Below is a small trained network, with its code and all its weights. Each question gives an input and a class and asks what happens when units are switched off, that is, made to give their printed mean instead of their output.

import numpy as np


def w(rows, s, z=0):
    codes = np.array(rows[::2]) - 128.0
    scale = np.full(codes.shape[1], s)
    scale[-1] = z or s
    return codes * scale


def norm(h):
    return h / np.sqrt((h * h).mean(-1, keepdims=True) + 1e-5)


def f(y):
    return np.maximum(y, 0)


def log_softmax(a):
    a = a - a.max(-1, keepdims=True)
    return a - np.log(np.exp(a).sum(-1, keepdims=True))


def net(x, mask):
    res = np.array(x, float).reshape(1, 7) / 4 @ E
    u = 0
    for l in range(3):
        y = f(norm(res) @ A[l][:, :-1].T + A[l][:, -1])
        res = res + np.where(mask[u : u + 6], y, B[l][:, -1]) @ B[l][:, :-1]
        u += 6
    return log_softmax(norm(res)[-1] @ U[:, :-1].T + U[:, -1])


A, B = {}, {}
E = w([
[82,144,192,70,62,162,109,190,55,43,145,74],'x0',
[147,175,112,96,133,143,242,176,74,166,100,192],'x1',
[136,117,128,129,122,133,126,133,125,131,128,134],'x2',
[119,98,23,99,47,97,201,136,214,43,155,119],'x3',
[212,198,101,140,106,70,123,140,111,190,206,32],'x4',
[143,232,137,117,38,224,114,8,150,111,227,222],'x5',
[180,159,149,137,158,250,160,146,197,121,90,42],'x6',
],0.013)
A[0] = w([
[112,123,133,142,148,97,128,160,95,139,84,100,130],'0.n0',
[131,79,98,183,175,97,167,53,209,217,126,145,30],'0.n1',
[190,112,137,108,188,216,150,158,203,110,124,84,28],'0.n2',
[8,92,128,75,207,172,129,96,167,75,56,186,6],'0.n3',
[122,57,119,140,111,134,21,90,177,138,123,69,49],'0.n4',
[69,102,83,134,141,82,118,113,74,132,180,155,22],'0.n5',
],0.011,0.014)
B[0] = w([
[126,117,119,128,142,180,133,36,113,123,161,147,255],'0.n0',
[190,182,65,85,179,138,59,203,88,10,89,158,207],'0.n1',
[77,136,74,158,54,139,95,111,122,186,55,104,196],'0.n2',
[244,29,163,169,63,148,131,171,116,142,167,154,229],'0.n3',
[56,162,156,219,146,109,162,177,151,103,180,143,211],'0.n4',
[89,147,129,117,79,108,90,115,158,186,91,133,153],'0.n5',
],0.014,0.0049)
A[1] = w([
[123,145,108,48,141,127,245,177,99,161,94,161,38],'1.n0',
[115,29,115,119,213,55,159,213,114,127,65,40,81],'1.n1',
[64,87,125,78,107,34,101,109,88,147,128,180,58],'1.n2',
[220,193,90,140,119,39,129,145,105,174,203,9,41],'1.n3',
[151,87,37,106,53,67,194,150,222,50,144,92,5],'1.n4',
[70,114,189,41,53,146,113,196,51,63,144,46,42],'1.n5',
],0.012,0.015)
B[1] = w([
[108,151,130,217,141,93,172,161,132,141,190,112,161],'1.n0',
[138,154,114,97,93,174,140,23,113,110,191,140,255],'1.n1',
[140,139,102,140,71,116,130,117,144,149,77,52,197],'1.n2',
[162,5,166,141,88,164,125,156,137,99,102,186,219],'1.n3',
[42,126,207,47,211,122,129,149,168,174,96,154,214],'1.n4',
[183,154,42,133,208,127,84,150,149,98,97,164,236],'1.n5',
],0.017,0.0065)
A[2] = w([
[79,83,124,154,157,116,83,112,186,57,139,95,95],'2.n0',
[122,119,142,116,103,9,103,128,86,123,116,172,46],'2.n1',
[156,142,111,164,152,149,239,179,72,182,115,167,56],'2.n2',
[141,161,158,146,122,207,168,149,184,133,49,24,10],'2.n3',
[116,111,97,130,113,37,110,113,92,159,123,152,27],'2.n4',
[160,128,228,140,221,125,57,119,52,219,112,102,1],'2.n5',
],0.012,0.0068)
B[2] = w([
[177,189,165,170,125,78,192,185,36,190,169,110,254],'2.n0',
[128,105,74,150,126,209,123,167,111,174,25,20,187],'2.n1',
[121,143,174,210,120,67,48,153,118,74,167,72,210],'2.n2',
[117,87,66,97,44,6,85,112,43,179,59,77,210],'2.n3',
[156,147,132,152,118,185,72,126,119,131,78,55,171],'2.n4',
[38,101,127,11,183,69,238,185,238,147,100,160,251],'2.n5',
],0.011,0.0061)
U = w([
[185,24,166,139,76,154,129,167,124,123,112,180,164],'0',
[195,181,47,116,205,118,80,153,135,95,101,156,254],'1',
[106,140,86,133,64,131,109,104,127,184,55,71,194],'2',
[55,142,169,52,170,99,157,137,180,159,128,145,83],'3',
[144,158,130,107,114,166,150,5,112,126,204,127,54],'4',
[96,161,162,238,139,79,125,167,138,116,188,95,98],'5',
],0.021,0.0013)

Each question gives the input, the list of numbers given to net, and the class t.
The units are the neurons (one row each of A and B). Each row of codes is followed by its name. A weight is (code - 128) times the scale printed after its matrix; where a second scale follows, it is the last column's (A, B and U).
mask holds one flag per neuron, layer by layer. A switched-off neuron (its flag False) gives its mean, the last column of its row in B, instead of its output. The means were averaged over made-up inputs and are rounded, as every weight is.
A unit's drop is (log p(t) with every unit on - log p(t) with that unit switched off) / (log p(t) with every unit on - log p(t) with every unit switched off).
The circuit of an input: a set's keep is (log p(t) with only the set's units on - log p(t) with every unit switched off) / (log p(t) with every unit on - log p(t) with every unit switched off). Starting from the 12 units with the biggest drops (on a tie, the unit counted first), units are removed one at a time, each time the one whose removal leaves the highest keep (on an exact tie, the one counted first), for as long as the keep stays at least 0.8.
circuit, biggest first: the units of the circuit, biggest drop first
top k neurons: the k neurons with the biggest drops, biggest first
k most important neurons of layer l: the k neurons of layer l with the biggest drops, biggest first
drop when u is switched off: that unit's drop, to one decimal
input [-8,7,-3,-3,0,7,5], class 1: top 2 neurons : [0.n1; 1.n1]
input [2,7,1,6,5,-4,6], class 5: 2 most important neurons of layer 2 : [2.n2; 2.n5]
input [5,7,4,-2,6,6,7], class 2: circuit, biggest first : [2.n3; 1.n1]
input [2,-7,3,-7,5,-7,-4], class 3: top neuron : [2.n5]
input [6,4,-3,7,-3,-5,-5], class 3: top 2 neurons : [1.n4; 0.n1]
input [6,8,0,0,-7,-1,0], class 5: top 3 neurons : [2.n2; 1.n0; 1.n3]
input [5,3,2,6,2,6,2], class 3: 2 most important neurons of layer 0 : [0.n0; 0.n1]
input [-4,2,-5,-7,-6,5,-7], class 2: 3 most important neurons of layer 1 : [1.n2; 1.n4; 1.n3]
input [5,-2,3,4,-4,-2,4], class 1: 2 most important neurons of layer 1 : [1.n5; 1.n3]
input [5,0,5,-5,1,-1,-6], class 2: top 2 neurons : [1.n2; 0.n1]
input [2,3,-3,3,3,-2,1], class 0: top 2 neurons : [1.n3; 2.n5]
input [5,-8,6,5,6,4,8], class 2: 2 most important neurons of layer 2 : [2.n3; 2.n2]
input [6,2,-2,-4,7,-8,-5], class 4: top 3 neurons : [1.n1; 0.n3; 0.n0]
input [-3,7,-7,8,-4,-8,-3], class 3: circuit, biggest first : [1.n4]
input [-2,6,-8,-8,1,-7,-3], class 3: top 2 neurons : [2.n5; 0.n0]
input [1,6,0,6,-5,-6,-6], class 2: top 2 neurons : [1.n2; 2.n5]
input [3,5,0,7,3,3,8], class 2: top 2 neurons : [2.n3; 0.n2]
input [-7,1,-7,-6,-1,-5,8], class 2: top 4 neurons : [0.n2; 2.n3; 1.n5; 1.n4]
input [-2,2,-3,5,4,2,-6], class 2: top 2 neurons : [1.n2; 0.n5]
input [-6,-3,7,2,-4,-6,-8], class 2: top neuron : [1.n2]
input [6,8,8,-5,4,1,-5], class 5: top 2 neurons : [2.n2; 1.n0]
input [7,-7,0,-4,5,6,-5], class 1: 2 most important neurons of layer 1 : [1.n5; 1.n1]
input [4,6,-3,8,-2,7,4], class 3: 2 most important neurons of layer 1 : [1.n4; 1.n1]
input [4,7,-5,3,-1,-1,-5], class 5: drop when 1.n0 is switched off : 1.5
input [7,2,6,-5,1,-3,1], class 1: drop when 1.n5 is switched off : 2.9
input [7,2,7,2,4,-8,1], class 4: drop when 0.n5 is switched off : 0.0
input [-5,2,-4,-4,7,-3,1], class 0: drop when 1.n3 is switched off : 1.7
input [-6,-7,-8,-3,-3,-1,4], class 5: circuit, biggest first : [0.n4]
